Here is a tiny trained network, its code and every weight. The questions are about switching its units off for an input and a class, where a switched-off unit gives its printed mean instead of its output.

import numpy as np


def w(rows, s, z=0):
    codes = np.array(rows[::2]) - 128.0
    scale = np.full(codes.shape[1], s)
    scale[-1] = z or s
    return codes * scale


def f(y):
    return np.maximum(y, 0)


def log_softmax(a):
    a = a - a.max(-1, keepdims=True)
    return a - np.log(np.exp(a).sum(-1, keepdims=True))


def net(x, mask):
    res = np.array(x, float).reshape(1, 6) / 4 @ E
    y = f(res @ A[0][:, :-1].T + A[0][:, -1])
    res = res + np.where(mask, y, B[0][:, -1]) @ B[0][:, :-1]
    return log_softmax(res[-1] @ U[:, :-1].T + U[:, -1])


A, B = {}, {}
E = w([
[37,204,77],'x0',
[128,128,129],'x1',
[128,130,128],'x2',
[188,137,42],'x3',
[186,252,181],'x4',
[128,127,127],'x5',
],0.013)
A[0] = w([
[129,19,75,189],'n1',
[49,103,73,143],'n2',
[55,73,193,190],'n3',
[86,135,177,169],'n4',
[109,191,120,95],'n5',
[155,68,142,175],'n6',
[229,130,206,164],'n7',
[195,160,156,214],'n8',
[221,196,62,51],'n9',
[94,7,145,171],'n10',
[96,18,92,253],'n11',
[158,114,74,132],'n12',
[111,197,113,125],'n13',
[159,57,134,153],'n14',
[142,102,119,104],'n15',
[102,138,186,115],'n16',
[94,138,197,135],'n17',
[100,87,52,110],'n18',
[82,105,66,88],'n19',
[48,115,71,129],'n20',
[62,82,83,166],'n21',
[129,87,182,225],'n22',
[239,109,124,131],'n23',
[90,152,137,55],'n24',
[120,239,169,102],'n25',
],0.016,0.0065)
B[0] = w([
[135,85,83,241],'n1',
[177,63,218,207],'n2',
[33,110,162,193],'n3',
[146,199,151,164],'n4',
[100,112,40,169],'n5',
[94,155,72,182],'n6',
[140,150,205,214],'n7',
[106,148,164,196],'n8',
[72,58,166,203],'n9',
[88,118,101,223],'n10',
[111,58,93,250],'n11',
[183,135,117,176],'n12',
[90,111,71,179],'n13',
[131,108,38,186],'n14',
[148,103,102,147],'n15',
[152,242,84,158],'n16',
[167,247,112,167],'n17',
[157,75,132,203],'n18',
[138,86,142,188],'n19',
[135,106,201,203],'n20',
[132,47,187,209],'n21',
[95,213,100,180],'n22',
[177,148,162,202],'n23',
[138,167,105,145],'n24',
[153,147,73,207],'n25',
],0.012,0.02)
U = w([
[13,116,64,252],'0',
[225,197,188,67],'1',
[43,104,219,28],'2',
[148,183,34,66],'3',
[228,95,8,98],'4',
[224,131,234,253],'5',
[213,72,157,56],'6',
],0.013,0.0053)

Each question gives the input, the list of numbers given to net, and the class t.
The units are the neurons (one row each of A and B). Each row of codes is followed by its name. A weight is (code - 128) times the scale printed after its matrix; where a second scale follows, it is the last column's (A, B and U).
mask holds one flag per neuron, in row order. A switched-off neuron (its flag False) gives its mean, the last column of its row in B, instead of its output. The means were averaged over made-up inputs and are rounded, as every weight is.
A unit's drop is (log p(t) with every unit on - log p(t) with that unit switched off) / (log p(t) with every unit on - log p(t) with every unit switched off).
The circuit of an input: a set's keep is (log p(t) with only the set's units on - log p(t) with every unit switched off) / (log p(t) with every unit on - log p(t) with every unit switched off). Starting from the 12 units with the biggest drops (on a tie, the unit counted first), units are removed one at a time, each time the one whose removal leaves the highest keep (on an exact tie, the one counted first), for as long as the keep stays at least 0.8.
circuit, biggest first: the units of the circuit, biggest drop first
k most important neurons: the k neurons with the biggest drops, biggest first
drop of u: that unit's drop, to one decimal
input [8,-4,5,-1,7,5], class 3: circuit, biggest first -> [n25]
input [-7,5,1,0,-7,-3], class 0: 2 most important neurons -> [n3; n10]
input [-2,1,3,6,7,2], class 5: 2 most important neurons -> [n9; n23]
input [4,-4,-5,-2,1,-7], class 3: 2 most important neurons -> [n9; n11]
input [8,1,2,-4,0,4], class 2: 4 most important neurons -> [n2; n20; n14; n1]
input [2,-1,7,0,7,2], class 3: 2 most important neurons -> [n25; n3]
input [-8,8,-1,-8,1,-8], class 1: 2 most important neurons -> [n7; n17]
input [0,0,8,-6,0,-1], class 0: 3 most important neurons -> [n3; n2; n23]
input [-8,-1,0,2,1,7], class 5: 2 most important neurons -> [n7; n23]
input [-8,5,-5,-4,2,3], class 1: drop of n7 -> 0.1
input [3,6,-2,-1,-4,8], class 2: drop of n3 -> 0.1
input [6,2,8,-1,3,6], class 3: drop of n6 -> 0.0
input [1,8,-8,-4,7,-4], class 3: 3 most important neurons -> [n25; n2; n5]
input [3,-2,-5,0,0,1], class 2: circuit, biggest first -> [n14]
